How the objects are linked:
z52: ro>z462, di>z567, le>z997
z668: ro>z26, di>z922, le>z551
z204: ro>z136, di>z398, le>z466
z113: ro>z299, di>z280, le>z393
z846: ro>z168, di>z549, le>z198
z627: ro>z367, di>z822, le>z687
z497: ro>z185, di>z805, le>z64
z403: ro>z425, di>z248, le>z854
z700: ro>z663, di>z462, le>z52
z549: ro>z553, di>z668, le>z185
z471: ro>z555, di>z445, le>z173
z168: ro>z198, di>z783, le>z549
z656: ro>z701, di>z627, le>z22
z796: ro>z136, di>z420, le>z590
z173: ro>z445, di>z77, le>z52
z569: ro>z951, di>z569, le>z381
z44: ro>z754, di>z997, le>z692
z994: ro>z468, di>z724, le>z354
z722: ro>z417, di>z77, le>z185
z103: ro>z275, di>z500, le>z281
z363: ro>z877, di>z425, le>z403
z687: ro>z822, di>z174, le>z497
z440: ro>z619, di>z241, le>z782
z367: ro>z687, di>z497, le>z822
z951: ro>z836, di>z997, le>z93
z155: ro>z225, di>z440, le>z204
z567: ro>z754, di>z281, le>z275
z466: ro>z393, di>z440, le>z590
z182: ro>z700, di>z52, le>z875
z283: ro>z806, di>z173, le>z50
z299: ro>z393, di>z241, le>z280
z214: ro>z420, di>z468, le>z287
z393: ro>z280, di>z225, le>z155
z462: ro>z997, di>z103, le>z567
z474: ro>z962, di>z836, le>z381
z241: ro>z468, di>z214, le>z773
z55: ro>z22, di>z367, le>z627
z185: ro>z668, di>z551, le>z26
z555: ro>z173, di>z875, le>z445
z93: ro>z854, di>z173, le>z663
z198: ro>z549, di>z185, le>z783
z490: ro>z416, di>z831, le>z130
z275: ro>z44, di>z569, le>z44
z754: ro>z692, di>z722, le>z381
z354: ro>z724, di>z790, le>z596
z805: ro>z846, di>z198, le>z168
z398: ro>z113, di>z214, le>z440
z22: ro>z627, di>z687, le>z367
z721: ro>z634, di>z182, le>z673
z773: ro>z214, di>z287, le>z420
z551: ro>z922, di>z490, le>z44
z417: ro>z500, di>z490, le>z692
z553: ro>z354, di>z522, le>z724
z854: ro>z425, di>z113, le>z714
z420: ro>z287, di>z440, le>z468
z468: ro>z967, di>z214, le>z994
z381: ro>z722, di>z500, le>z417
z714: ro>z113, di>z393, le>z363
z445: ro>z875, di>z714, le>z304
z752: ro>z445, di>z50, le>z806
z64: ro>z805, di>z168, le>z815
z724: ro>z522, di>z815, le>z782
z26: ro>z551, di>z44, le>z922
z663: ro>z52, di>z198, le>z462
z136: ro>z466, di>z590, le>z363
z701: ro>z241, di>z773, le>z796
z831: ro>z721, di>z490, le>z634
z922: ro>z44, di>z692, le>z754
z77: ro>z783, di>z130, le>z673
z596: ro>z619, di>z22, le>z420
z790: ro>z815, di>z725, le>z185
z280: ro>z155, di>z714, le>z225
z590: ro>z440, di>z701, le>z619
z619: ro>z701, di>z796, le>z241
z248: ro>z466, di>z299, le>z113
z782: ro>z596, di>z55, le>z656
z877: ro>z403, di>z854, le>z398
z806: ro>z50, di>z363, le>z403
z962: ro>z52, di>z471, le>z877
z41: ro>z782, di>z656, le>z596
z425: ro>z854, di>z714, le>z248
z836: ro>z93, di>z555, le>z471
z416: ro>z130, di>z721, le>z831
z522: ro>z790, di>z505, le>z815
z308: ro>z41, di>z656, le>z204
z304: ro>z752, di>z806, le>z283
z505: ro>z967, di>z41, le>z308
z875: ro>z304, di>z663, le>z416
z725: ro>z198, di>z782, le>z41
z673: ro>z182, di>z663, le>z700
z783: ro>z185, di>z26, le>z668
z967: ro>z994, di>z656, le>z41
z130: ro>z185, di>z634, le>z721
z815: ro>z468, di>z308, le>z725
z174: ro>z64, di>z846, le>z805
z281: ro>z474, di>z951, le>z569
z634: ro>z673, di>z722, le>z52
z287: ro>z468, di>z994, le>z287
z822: ro>z497, di>z64, le>z174
z997: ro>z567, di>z854, le>z103
z50: ro>z962, di>z877, le>z363
z225: ro>z393, di>z466, le>z136
z500: ro>z77, di>z416, le>z490
z692: ro>z381, di>z281, le>z44

The rows follow the links: the fewer symbols apart two objects are, the more alike their rows tend to be.

Each row is also shifted at random along 5 hidden directions that mean nothing.

Name the object of each row.
[   7   12   70   -3   52   18  -13   39    9   31   44  -63   54   14  -12   11   44   14    2  -53  -18  -10    3   15   25   37  -26   78  -67   19   63   42  -27   19  -42   44  -14   17   30  -55   11  -25   32]: z877
[  -5    6  -58  -32   24   14  -13   42  123  -47    4   56   60  -10  -14   21    1  -16   57   -4   41  -57    6   26   24   -2   17   27   98   26  -61  -16  -61  -43  -15    9  -38   11    2   68    0  -46    3]: z553
[  13    0  -30   41   -2  -55  -71   61   15    2  -25  -26   23   42   49  -49  -74 -110   90  -22  -16   20   15   48   96  -79  -56   12   29   27  127   -3  -18    3  -30   -6   12   -1   -8    5  -35   10  -16]: z462
[  21    0  -41   10   49   -9  -30   46   39  -44  -26    4   30  -24  -26   35  -59   44  -60  -23  -46  -40   48    1    8   37   42  -26  -16    1  -43    4   -2  -29  -17    0   14   40  -53   18  -27   46  -67]: z198
[  55    3    0   44  -54  -30   24  -48  -27   -5  -43   14  -35  -17    2  -10   39   -4  -60   26   58    0  -78   -9   46   15   89   31   18   63   37   32   68    8   72  -35   -8   -2  -14   50  -28    7   65]: z22
[ -23   45   15  -32   42   -2  -42  -53  -78   55   -1   46  -47   21  -31  -11   -9  -21  -18   29  -42   20   44  -37   -7    9   26   12  -39  -36   34   27   98   -6   -5  -25  -17    7  -23   -6  -24   21  -22]: z701
[  -4   -1   71    3    5   20    6   54   42    6   29  -66   34   -3    1  -17   45   16   11  -23    6   22    4  -17   35   -1  -24   82  -51   27   37   -3  -41  -31  -52   75   -2  -10   16  -48    6  -31   49]: z425
[-102    0   19   -3  -11   -1   32  -12   32   18   21   -5   21    8   39  -14  -16  -11   31  -20  -54   -3  -69   12   43   41  -44   14    9    6   -6  -12  -57   24    0    6   62  -18   94  -28    4   -1   44]: z962
[  85   41  -11   26    4  -71   17  -20    0  -23   30    0   27  -22  -52   -4   16   21  -82   36  -57    7   19    8  -55   45   63  -48  -74  -15   29    6   14   82   10    4   39    3  -23   79  -17   59  -71]: z26
[  63   49   -4   -6  -19   12   -6  -47   30  -33  -17   58   -5    1   -5  -28   11  -39   -5   39   59  -63  -33   28   42   32   51   14   61   22   24   35   31  -13  -10  -25  -44   20  -17   65  -31  -18   45]: z782
[  49   16  -59  -13   11   62   25  -60   57  -38  -19   51  -27  -25    7  -77   50   35  -33   98   19  -86   -2    6   20   80    4  -26   48   13  -80  -50   20  -59  -51  -53  -10  -26   -7   14  -17  -31   25]: z725
[ -31   40  -30  -20   -5  -82   -1  -63  -20   69   16   19  -42  -99  -11  -35   48   -7   11  -53   32    9  -27  -60  -17  -26   11   16   29  -44   -9   -6   30  -60  -62   26  -32   17  -15   24   -5   31  -28]: z204
[ -32   28   -6  -30  -67  -48  -20    6   44   31   13    8  -50   -2   10  -35  -22   -7   -8    4   19   -9   15  -69   -8  -66   -6  -16   17 -101   25  -62   18  -94  -75   44   35   20   15    0  -31  -41  -26]: z155
[ -44  -12  -39  -43    9   33  -33    2   -1   63   36   22  -42   38  -49   32    4  -30   43   26  -24   54   71  -17   45  -34  -11   57    9   13  -45  -72   42   -4   30  -27  -15  -70   31  -47   25  -73   18]: z214
[   5  -42  -67   15   19   -8  -25   52   23  -18  -57  -12   22  -36  -16   84  -47   18  -60  -64   13  -30  -14  -27   35  -16   46   15   25   77  -57  -10   -7  -39   33  -15  -20   17  -38  -20  -11  -38  -13]: z64
[ -76   40  -14  -23    4  -47  -23  -62  -31   62   11   21  -53  -51  -27  -51   27    1   -8   -1   -8   10   -3  -57   -8   -8    4   -5  -18  -60   17  -20   39  -46  -63   29   -9    3   -9   10  -38   17  -21]: z136
[ -20   28   11  -51   24   28   -6   10  -33   62   25   43   11   36  -18   69   -9  -24   24  -20  -25   51   87  -10    5   -8   55   49  -31    8  -21   29   78   19   39  -23  -30  -16  -23  -24   18   16  -16]: z773
[ -21  -16   45   19  -36    4   49  -23  -46  -12   -3  -18   -5  -16  -20   34   54   32   -3    8   45   60  -21    9 -118  -40   -1  -54   -8  -11  -32   -8  -45   65   69   -2  -17  -43  -11    3   63    3  -13]: z417
[ -11   55   29  -22   -1  -23   13  -41  -43   40   10   13  -47  -61   10  -41   15   10  -34  -28    4    3    3  -66  -23   -7   34  -17  -48  -73    9   12   70  -51  -71   32    2   50  -22  -10  -13   53  -36]: z466
[  87  -26  -64   42  -15  -17  -23    2    1    9  -31  -37  -39   -8   -9   39  -10   -5 -105   14   -1  -30  -25  -30   46  -20   17    5  -15   57  -18  -26   33   -1   60  -43   15  -14  -22  -17  -22  -58    2]: z497
[ -34   30   37  -34  -39  -14   -2   26   10   10   -5    6  -11  -35   18  -15  -16   30    1  -47   32    6    8  -74  -43  -54    3  -24  -13  -86   18    1   13  -85  -82   52   27   57   -5  -16  -27   14  -27]: z225
[  89   24  -41  -38   -6   48    7  -27   35    0   24   53  -12   40    1  -18   31  -59   29   62   32  -42   18   24   48   30   -3   34   55   16   -5  -16   35   -7   -1  -38  -48  -28   10   30    1  -43   45]: z967
[ 169   33  -17  -60   10   99   13   10   17   14   56   34    8   77   38   42   -4  -30    4   43  -30  -18   88   -8   35   36   13   17    3    4   -7   25   86    3   -3  -48  -14   -2   14  -36   33  -38   -2]: z994
[  70   28  -28  -35  -10   36   15   11   88  -51    2   54   34   15   22  -23   -5   -7   22   33   37  -66   20    3   28   53   20    3   64    6  -45  -13  -18  -35  -30   -2   -1    9   -7   52    5  -30   15]: z522
[  -9   14   84    2   36    4   51    3    3   11   58  -43   28  -30   -2  -26   75   79  -26  -20  -19   24  -17  -12   17   70   14   72  -78   35   13   45    3    7  -28   45    6    9   40  -15   12   41   51]: z363
[  71   61  -30  -25   18   29   37  -42   30  -13  -21   60   37  -33   30    1   49   -5   31  -12   58  -51  -24   27    7   52   28   11   66   32  -28   55    9   -8  -16  -26  -66   38  -28   41   22   15   13]: z505
[  13   -8    1  -38   16   21   17  -51  -49   29   40    1   15   -4   44   19  -34   13  -29  -34  -69  -48  -30   10  -28   71  -70  -55   -2  -57  -32   45  -22   34    8   -2   26   50   83  -52   27   24   -1]: z445
[ -46   51   -3  -31   19   -9  -39  -46  -54   63   -2   45  -49  -18  -28  -27   -6  -18   -1    9   -1   10   38  -55   -1  -10   18    8  -13  -59   25    1   86  -46  -37    2  -29   12  -14   -3  -30   -5  -37]: z440
[  28 -100  -26    8   -8  -59  -23    5  -38   31   31  -26  -20   10  -38   23   41   61   39   -2   45   31    9   23  -58  -57  -40  -15   28   -3  -20    6  -16   21   77   -6   -8   10  -21   44   42   30    8]: z130
[ -56   16  -13  -13    5   10  -11  -70    3  -19  -22   67  -18   -4  -52  -21   40  -14   29   42   67  -16  -34    9   50   15   56   52   74   48  -25    0   21  -18   32  -28  -61  -31   -5   88  -25  -44   48]: z596
[  -6   16   31   33 -102  -28   97  -36   13  -63   20   20   14    1   17  -24   12    0   13   17  -10   66  -56    5  -51  -38   84  -54   -3  -16   -8  -40  -28   83   90  -21   73  -50   56   90   40   31  -10]: z381
[ -29   -6   38  -12   41    5  -61  115   57 -103   -6    4   60   28  -77   72  -73   42  -33  -12   -4  -38   57   29  -89   -2   38  -42  -26  -17   27   22  -75   14    0   45  -17   48  -68   67  -41   -8  -44]: z185
[  34   22   37  -16  -46    6   39   29   12   14   27  -17  -21  -32   64  -30   16   38  -25   -9   15    8   -6  -70  -17  -33   14  -12  -51  -71   -2    2   41  -83  -76   52   34   52   21  -44   15   43  -23]: z280
[ -50   41    7  -35   22   58  -16   -7   36  -66  -50   54   10   -7  -23  -21    9  -16   43   13   98  -74  -23   23  -20   18    1   10   90    7  -20    0  -28  -50  -45   15  -79   15  -27   32  -18  -66   44]: z308
[ -73 -121   15   30   14  -13  -17    5  -26   -7  -41   -7  -16    0  -11  -66  -18   64   73   16   26   39   12   36   19  -34  -44    4   19   17  -13  -16  -18  -47   17    3   -1    4  -31   21   -5   76   34]: z673
[   9   68  -33   41  -53  -33   58  -13   -1    8   -5  -12   22    4   74  -16  -13 -100   40  -33  -35   62  -45   16   41  -55   11  -26   21   40   38  -27   -3   81   19  -19   39  -35   34   -7   24   14  -40]: z281
[ -33   -6  -19   -3  -24   33   31  -24  -16   17  -12   -8   -5   -7   91  -34  -37  -35   28   -6  -61  -14  -28    0   47    0  -74  -44   18  -24  -27  -36  -23  -19  -37  -33   70  -21   60 -109   10  -14    5]: z93
[ -84   10   31   51  -14    8    6   39   23  -53  -62   -3   25   -4   51  -52  -42  -58   63  -21  -12   43  -15   27   77  -47   -2   17    3   33   64  -11  -32   12  -38   25   18  -18   -2  -12   -9   18  -21]: z997

From each start, follow one symbol. Which object do you reach?
Answers are names.
---
[  33   41   -8  -32   16   46  -29  -13   29  -36  -22   49    5    6    3   -5   12  -41   16   25   74  -74   -4   29   16   23   -2   12   55   15    5   43    5  -21  -28  -16  -87   21  -27   45  -10  -56   39]
le z596
---
[   2  -31  -79    2   44  -16  -39   58   42   -8  -37  -13   15  -24  -18   85  -57   15  -61  -46  -11  -15    4  -29   17  -25   26   -4    0   46  -60   -6  -20  -27   22    2    2   22  -51  -19  -12  -26  -36]
ro z846
---
[ -89   36   18  -43    4   25   15  -22  -23   32   21   80  -28   16  -20   18   -5   25   22   12  -24   79   57  -32   22   -5  103   59  -25   -7  -36    8   86  -16   31   -4   -6    9    4   18   -1   48   -3]
ro z468
---
[  37   25    8  -14  -59  -26   -2   -4   38   49   40  -11  -51  -23   43  -58   -6    3  -17   -3    9    6    9  -90   -3  -60  -23   -6  -16  -72   20  -57   11  -79  -82   39   49   11   25  -33  -10  -18  -38]
le z155
---
[   5   13   14   25  -12  -31   30   25   40   54   39  -62   21  -36   24  -25   65    6   36  -46  -13   41  -24  -22   65  -12  -12   92  -36   48   24  -14   -4   -1  -37   45   21  -20   39  -35   17   15   18]
le z714
---
[ -16   46  -30  -31   17  -79  -94  -34  -29   62   20   26  -55   21  -48  -23  -17  -71   -6    9  -27   -7   32  -33   18  -41  -24   -3   -3  -65   80   -8   65  -18  -47   -2  -13    9    1   21  -63  -26  -31]
di z701
---
[   6   50    6   54   -7  -45   25  -44  -13  -46    7  -11   11  -29  -46  -18   49    6  -50   28  -32   28   -1   10  -64   22   42  -40  -49    1   27  -16  -17   89   21    1   27  -42  -36   68   10   24  -52]
le z754
---
[-103   35    9  -18   55    6  -51  -50  -79   50  -21   34  -67  -14  -45   -9  -11  -23   -8    0  -15   15   43  -15  -24    8    5   -4  -13  -42    9   14   47  -26  -25   -2  -36   -2  -31   -9  -33   -2  -21]
le z590
---
[  10   -7  -57   -1   42  -18  -31   45   85  -49   -6   17   21  -13  -37   -1  -51   37  -73   28  -43  -38   25  -18   12   26   29  -23  -12  -10  -50  -58  -21  -25  -14   -1   50   -2  -32   44  -31   11  -49]
ro z553
---
[   6  -27   -3   46  -21   24   14  -26  -46   -5  -84  -15  -58  -44  -10   15   22   40 -103   21   48   -5  -66  -26   31    7   47   13  -12   72  -28   -7   27  -19   61  -24  -11  -30  -33  -31  -14  -34   46]
di z174
---
[  41  -71   -3    4  -28  -71   -5   10  -17   23   26  -24    5   12  -36   36   41   34   39   -1   42   35    4   20  -93  -64  -15  -13   28   -4    1   12  -43   37   94    1  -31    9  -12   58   46   14    4]
le z130
---
[  -2  -16  -85   29   26  -98  -10  -31   22   -1   15  -18    7  -61  -66  -21   32   70  -63   34  -48    3    8  -22  -33   12   42  -32  -26   16  -62  -53  -14   28   20   -7   33  -28  -40   58   -6   47  -79]
di z26
---
[  26  -34    0   47   37    6  -10    2  -64   13  -34  -24   21   -7   83  -56  -35  -19   44  -28  -31   15   25   37   42    1  -55  -16  -33   19   47   67   19    0  -35  -19   -3   27  -45  -60    6   99  -30]
di z567
